Where the symbols take the objects:
^: x862->x909, x519->x880, x645->x32, x950->x86, x791->x708, x928->x479, x744->x593, x877->x961, x524->x311, x54->x576, x260->x139, x479->x877, x953->x524, x521->x477, x86->x126, x251->x313, x961->x722, x185->x770, x121->x891, x321->x953, x770->x504, x780->x526, x201->x290, x891->x395, x593->x950, x125->x194, x526->x251, x671->x125, x681->x521, x644->x805, x395->x138, x311->x831, x138->x260, x477->x780, x194->x321, x183->x627, x626->x519, x32->x984, x94->x185, x722->x681, x290->x744, x909->x671, x29->x626, x504->x121, x831->x29, x984->x791, x912->x94, x313->x183, x627->x928, x880->x862, x708->x54, x126->x645, x139->x644, x505->x912, x576->x201, x805->x505
$: x862->x290, x519->x576, x645->x681, x950->x877, x791->x780, x928->x94, x744->x928, x877->x770, x524->x32, x54->x251, x260->x671, x479->x185, x953->x645, x521->x395, x86->x961, x251->x644, x961->x504, x185->x831, x121->x519, x321->x126, x770->x29, x780->x260, x201->x183, x891->x880, x593->x479, x125->x950, x526->x139, x671->x593, x681->x891, x644->x194, x395->x862, x311->x984, x138->x909, x477->x138, x194->x86, x183->x505, x626->x54, x32->x521, x94->x311, x722->x121, x290->x627, x909->x744, x29->x708, x504->x626, x831->x791, x984->x477, x912->x524, x313->x805, x627->x912, x880->x201, x708->x526, x126->x722, x139->x125, x505->x953, x576->x313, x805->x321
%: x862->x121, x519->x770, x645->x194, x950->x909, x791->x524, x928->x201, x744->x880, x877->x744, x524->x805, x54->x831, x260->x521, x479->x290, x953->x644, x521->x126, x86->x671, x251->x791, x961->x593, x185->x627, x121->x877, x321->x139, x770->x928, x780->x32, x201->x626, x891->x961, x593->x862, x125->x138, x526->x984, x671->x395, x681->x86, x644->x780, x395->x722, x311->x505, x138->x681, x477->x645, x194->x260, x183->x54, x626->x185, x32->x321, x94->x183, x722->x950, x290->x519, x909->x891, x29->x94, x504->x479, x831->x912, x984->x953, x912->x313, x313->x708, x627->x576, x880->x504, x708->x311, x126->x125, x139->x477, x505->x251, x576->x29, x805->x526
~: x862->x891, x519->x504, x645->x321, x950->x671, x791->x311, x928->x290, x744->x862, x877->x593, x524->x505, x54->x29, x260->x477, x479->x744, x953->x805, x521->x645, x86->x125, x251->x708, x961->x950, x185->x928, x121->x961, x321->x644, x770->x479, x780->x984, x201->x519, x891->x722, x593->x909, x125->x260, x526->x791, x671->x138, x681->x126, x644->x526, x395->x681, x311->x912, x138->x521, x477->x32, x194->x139, x183->x576, x626->x770, x32->x953, x94->x627, x722->x86, x290->x880, x909->x395, x29->x185, x504->x877, x831->x94, x984->x524, x912->x183, x313->x54, x627->x201, x880->x121, x708->x831, x126->x194, x139->x780, x505->x313, x576->x626, x805->x251

In the rows, zero is written as 534.

The rows follow the links: the fewer symbols apart two objects are, the more alike their rows tend to be.

Each row is also shifted at random along 9 hidden directions that mean nothing.

Each row, then its object:
507,511,495,518,585,577,578,470,627,445,482,493,610,522,529,481,461,456,475,530,515,554,505,571,579,456,426,596,501,466,514,504,586,558,480,511,466,520,505,462,549,576,484,531,483,527,567,509,517,478,480,608,697,535,575,687,516,564,526,547,558,477,484,589,489,565,504: x912
508,568,530,526,551,634,534,529,363,566,535,452,268,452,553,504,521,709,483,598,495,422,564,604,490,484,514,566,533,521,546,649,489,559,600,627,462,454,517,557,437,579,554,573,510,569,531,583,537,443,614,638,743,616,596,485,624,483,511,567,519,616,508,550,490,462,535: x831
540,518,580,524,460,544,580,530,434,516,488,558,525,606,508,544,541,575,558,633,531,589,610,595,526,504,547,492,462,533,545,477,557,453,552,498,537,507,544,600,550,477,505,528,588,479,589,441,449,573,429,569,585,598,536,342,521,514,542,563,507,612,555,443,548,388,623: x593
579,530,489,512,520,605,508,478,607,562,532,631,693,676,599,441,445,225,347,660,517,617,443,631,634,617,289,404,517,551,600,477,675,521,428,267,551,602,490,494,598,490,563,620,511,524,494,457,455,502,442,412,624,431,517,355,475,523,527,561,476,443,536,533,467,587,595: x521
537,526,564,541,461,541,526,542,469,546,524,565,364,548,548,556,554,478,594,702,543,547,686,541,524,565,587,468,489,546,569,479,620,466,540,498,563,528,602,559,534,469,530,512,619,514,552,474,456,544,472,505,397,573,532,471,514,487,557,560,524,600,559,447,532,491,613: x961
556,487,506,482,488,399,520,548,723,554,548,546,415,631,400,599,599,658,569,575,545,552,491,500,530,555,510,521,492,548,465,429,550,512,496,634,575,536,535,565,603,496,549,570,490,457,584,533,429,626,405,670,443,531,485,703,449,590,584,375,566,517,533,467,529,558,511: x86
526,511,497,495,528,605,605,428,537,478,471,522,597,531,481,427,488,551,471,589,468,541,549,646,547,445,427,556,497,505,490,553,519,531,465,518,508,522,487,546,578,600,516,568,465,482,555,521,487,452,466,618,703,580,543,527,512,569,551,566,518,511,473,590,454,476,510: x791
546,536,540,571,479,489,447,620,509,580,571,591,581,505,614,614,545,536,622,583,530,567,382,451,513,637,668,476,537,570,582,509,614,550,592,516,560,552,612,532,540,465,556,481,617,506,508,496,480,571,434,482,753,516,506,570,544,490,514,556,545,581,551,474,532,576,574: x909
519,543,480,543,573,558,510,533,640,554,542,482,354,498,499,538,504,671,492,692,513,449,473,570,502,549,524,586,563,517,521,580,517,571,513,670,488,470,523,504,467,571,550,577,469,558,505,621,504,453,548,658,465,576,560,661,477,523,510,483,558,540,475,579,477,616,452: x311
504,504,590,510,548,552,637,503,461,445,472,480,441,550,501,535,536,589,573,407,550,566,666,561,534,409,547,616,469,482,516,497,527,478,588,552,479,485,506,554,518,530,456,503,558,519,641,461,540,593,514,579,583,590,588,427,584,545,534,542,532,569,549,509,582,378,581: x928
530,536,584,547,495,485,536,614,472,558,549,533,598,587,499,626,591,741,578,505,561,553,422,508,505,528,605,518,513,557,539,520,457,494,600,590,533,495,534,590,511,470,520,512,567,514,568,514,520,595,521,599,658,583,533,398,553,520,526,520,539,612,569,457,597,445,572: x862
515,518,570,551,551,530,539,587,538,491,520,540,593,560,604,595,489,476,563,456,560,607,432,500,552,550,595,568,501,509,588,475,624,520,603,472,487,518,535,500,513,473,482,478,597,534,579,443,509,598,453,496,726,510,567,456,555,513,484,555,541,552,559,498,583,508,591: x504
572,542,536,511,540,437,448,561,492,593,619,561,731,579,550,545,573,443,509,386,544,550,512,475,590,567,408,459,538,566,528,496,549,576,520,482,582,621,543,562,602,517,594,567,493,526,506,537,566,597,584,525,698,461,484,777,578,553,550,486,527,489,577,504,551,580,529: x138
524,573,596,562,468,530,560,511,383,521,519,488,509,480,492,573,690,560,620,492,627,487,760,462,556,415,478,479,490,544,516,547,445,447,483,501,593,543,647,504,525,524,511,442,636,584,544,531,668,451,738,492,349,597,562,557,671,523,670,638,613,559,594,482,599,495,606: x744
500,548,599,586,525,513,607,545,483,469,491,478,603,458,470,588,616,661,671,468,588,514,662,472,495,436,693,604,533,511,501,560,395,485,553,631,538,489,579,529,489,554,467,425,602,563,559,565,645,519,654,540,260,613,555,502,561,541,572,597,584,582,552,536,623,483,521: x201
565,552,535,564,500,487,466,614,603,616,583,587,545,606,531,610,554,574,517,662,563,543,419,512,522,650,565,458,566,587,573,505,532,516,529,532,570,538,551,553,519,461,577,561,556,541,490,551,492,565,520,502,390,515,498,424,461,494,515,492,522,558,562,474,553,590,549: x395
564,517,533,511,528,510,550,526,550,552,535,610,605,554,539,487,516,502,554,401,486,592,440,542,507,587,633,521,574,578,518,552,525,556,557,484,590,598,489,598,607,553,557,558,516,475,507,523,517,620,454,418,555,467,459,329,512,581,506,511,466,500,537,568,527,500,515: x645
509,540,519,503,628,541,561,509,661,503,525,424,280,539,486,553,566,514,453,413,617,445,598,499,583,461,349,610,529,497,508,536,510,542,489,574,489,501,508,417,466,558,513,553,491,632,560,597,648,478,708,565,326,496,610,667,592,560,570,467,603,439,539,586,561,630,497: x183
569,547,566,506,517,521,508,532,370,595,580,573,488,526,580,494,586,408,551,349,526,536,656,500,540,562,532,459,561,596,539,570,531,541,567,442,616,627,546,596,590,542,589,553,563,536,507,519,597,597,624,368,503,469,484,433,632,540,559,549,466,520,594,518,552,488,576: x125
529,547,479,504,496,616,545,462,510,546,502,523,131,387,543,464,562,530,582,536,489,441,607,537,487,523,578,530,547,552,497,645,562,564,518,556,578,549,605,502,550,603,568,519,557,521,491,564,540,432,551,455,528,534,520,512,624,548,601,575,549,507,504,605,445,562,528: x526
505,503,559,500,642,506,552,541,397,502,562,459,495,502,564,501,461,542,535,365,486,518,713,563,519,463,559,666,540,470,521,534,545,591,649,661,442,504,451,604,507,602,520,576,456,542,600,531,554,640,560,656,660,556,580,788,556,534,445,465,477,582,519,538,550,444,484: x54

Where do the symbols, taken in turn from left to right, take each start?
Answers are names.
496,552,522,557,517,532,558,530,636,462,485,454,308,369,500,616,642,652,676,474,608,455,507,397,514,454,610,599,515,508,488,575,510,530,508,632,536,500,664,393,492,548,481,402,616,561,537,580,625,414,607,548,502,576,575,736,643,555,634,575,691,502,519,580,544,632,522
~ $ % ^ ~ $: x54
538,570,594,567,523,611,522,556,377,555,544,551,603,591,634,533,521,353,461,574,588,554,620,558,598,549,410,449,514,543,628,521,582,477,537,348,519,544,546,516,490,470,527,527,613,603,526,464,580,509,631,411,528,512,586,311,600,464,530,635,509,565,598,475,577,486,644
% ~ ~ $ ~ ^: x891
563,546,539,564,475,502,469,599,491,588,566,622,616,469,613,571,577,522,634,439,519,569,346,445,496,641,709,464,575,606,562,579,555,569,589,469,610,598,606,544,571,503,572,478,614,499,462,519,541,566,486,368,713,481,465,397,589,525,533,587,527,543,562,529,536,563,564
% % % % ~ ^ ~ ~: x139
556,495,462,472,517,549,566,430,724,508,490,563,376,575,476,451,507,391,470,623,500,543,585,597,571,544,400,514,504,528,488,483,625,530,415,471,573,574,518,495,615,563,546,595,484,481,538,518,445,501,425,524,394,488,501,577,460,592,591,478,528,435,501,574,444,593,514
$ ^ ^ ^ $ ~ ^ $: x139
509,564,560,570,568,636,577,486,403,473,497,503,780,497,608,480,494,409,470,496,551,549,583,573,594,443,421,541,516,488,575,568,521,526,510,411,474,527,534,479,497,565,484,495,557,590,527,502,628,428,642,490,687,550,602,486,606,508,528,683,544,526,536,567,542,502,567
^ ^ $ ~ ~: x770
553,534,563,551,493,452,478,613,489,576,576,579,575,510,565,605,579,586,654,435,537,566,441,443,494,610,707,506,557,581,539,531,536,546,611,555,590,569,587,577,561,492,559,488,596,499,521,515,525,627,493,467,626,504,479,516,565,530,524,520,535,570,569,486,575,530,550
~ ^ ^ ~ $ ^ ~ %: x139
539,535,477,511,481,634,576,404,543,500,462,563,416,449,536,413,531,415,522,620,482,515,615,590,539,486,464,497,515,534,501,589,581,527,429,439,584,576,583,486,596,605,541,523,544,497,498,522,518,390,502,455,551,534,516,501,570,563,625,638,548,471,491,610,431,554,541
% % $ $ %: x671
511,489,587,505,597,507,580,539,432,474,533,488,578,621,544,534,474,451,512,439,539,594,737,576,574,460,473,607,466,469,548,424,589,505,600,539,443,497,454,582,527,512,477,556,512,534,648,444,512,662,501,629,595,553,596,634,528,525,466,485,488,578,556,471,592,403,571
^ $ ^ $ $ ~ ^: x627
557,558,537,533,481,562,546,424,362,556,541,567,863,515,503,415,591,414,489,504,512,533,696,586,584,458,373,428,544,566,494,583,437,518,416,407,614,630,547,582,625,602,577,558,495,520,479,551,616,443,670,476,513,530,487,582,591,567,625,639,517,495,541,562,507,507,540
~ % $ ~ ~: x321
512,549,522,558,599,601,565,540,597,506,515,520,580,506,567,513,473,545,493,489,529,523,394,554,517,547,581,597,586,519,552,601,492,569,552,533,486,504,482,493,483,567,511,526,518,579,512,572,591,494,563,481,523,512,559,361,514,536,471,561,529,508,500,617,537,569,489
$ ^ ^ ^ ^ ~ ~ $: x627
542,529,570,545,465,491,558,541,536,541,522,559,650,624,450,573,586,624,554,654,562,575,567,554,535,519,533,478,489,548,521,463,477,452,499,536,568,518,548,588,559,475,511,529,558,504,563,502,486,567,504,590,389,591,516,426,474,529,576,531,538,580,560,454,571,466,573
~ $ $ ^ $ ^ % $: x576
552,519,521,474,519,557,595,438,511,534,502,555,455,558,472,434,573,485,490,405,507,527,640,591,546,477,427,513,528,563,478,563,487,519,479,476,600,596,493,575,614,592,559,587,487,501,536,533,561,541,570,466,450,495,495,388,575,600,602,524,493,470,539,575,510,472,533
~ ~ ~ ^ ~: x831
562,574,449,551,530,632,467,535,687,604,543,582,439,513,609,511,501,472,416,607,529,493,191,526,549,657,447,454,595,593,583,627,583,598,467,407,562,564,545,423,519,526,594,566,538,569,419,588,536,395,527,386,687,429,514,320,561,520,543,570,555,436,504,627,447,708,524
^ % $ ^ %: x32
551,518,511,484,562,556,566,457,540,530,526,548,508,542,514,435,525,403,471,428,507,527,631,577,560,510,423,529,550,542,496,555,527,551,479,475,571,595,490,541,590,591,563,590,472,532,523,546,573,532,576,468,443,477,507,524,553,584,561,510,494,451,528,593,502,537,505
~ $ $ $ $ % ^ $: x479
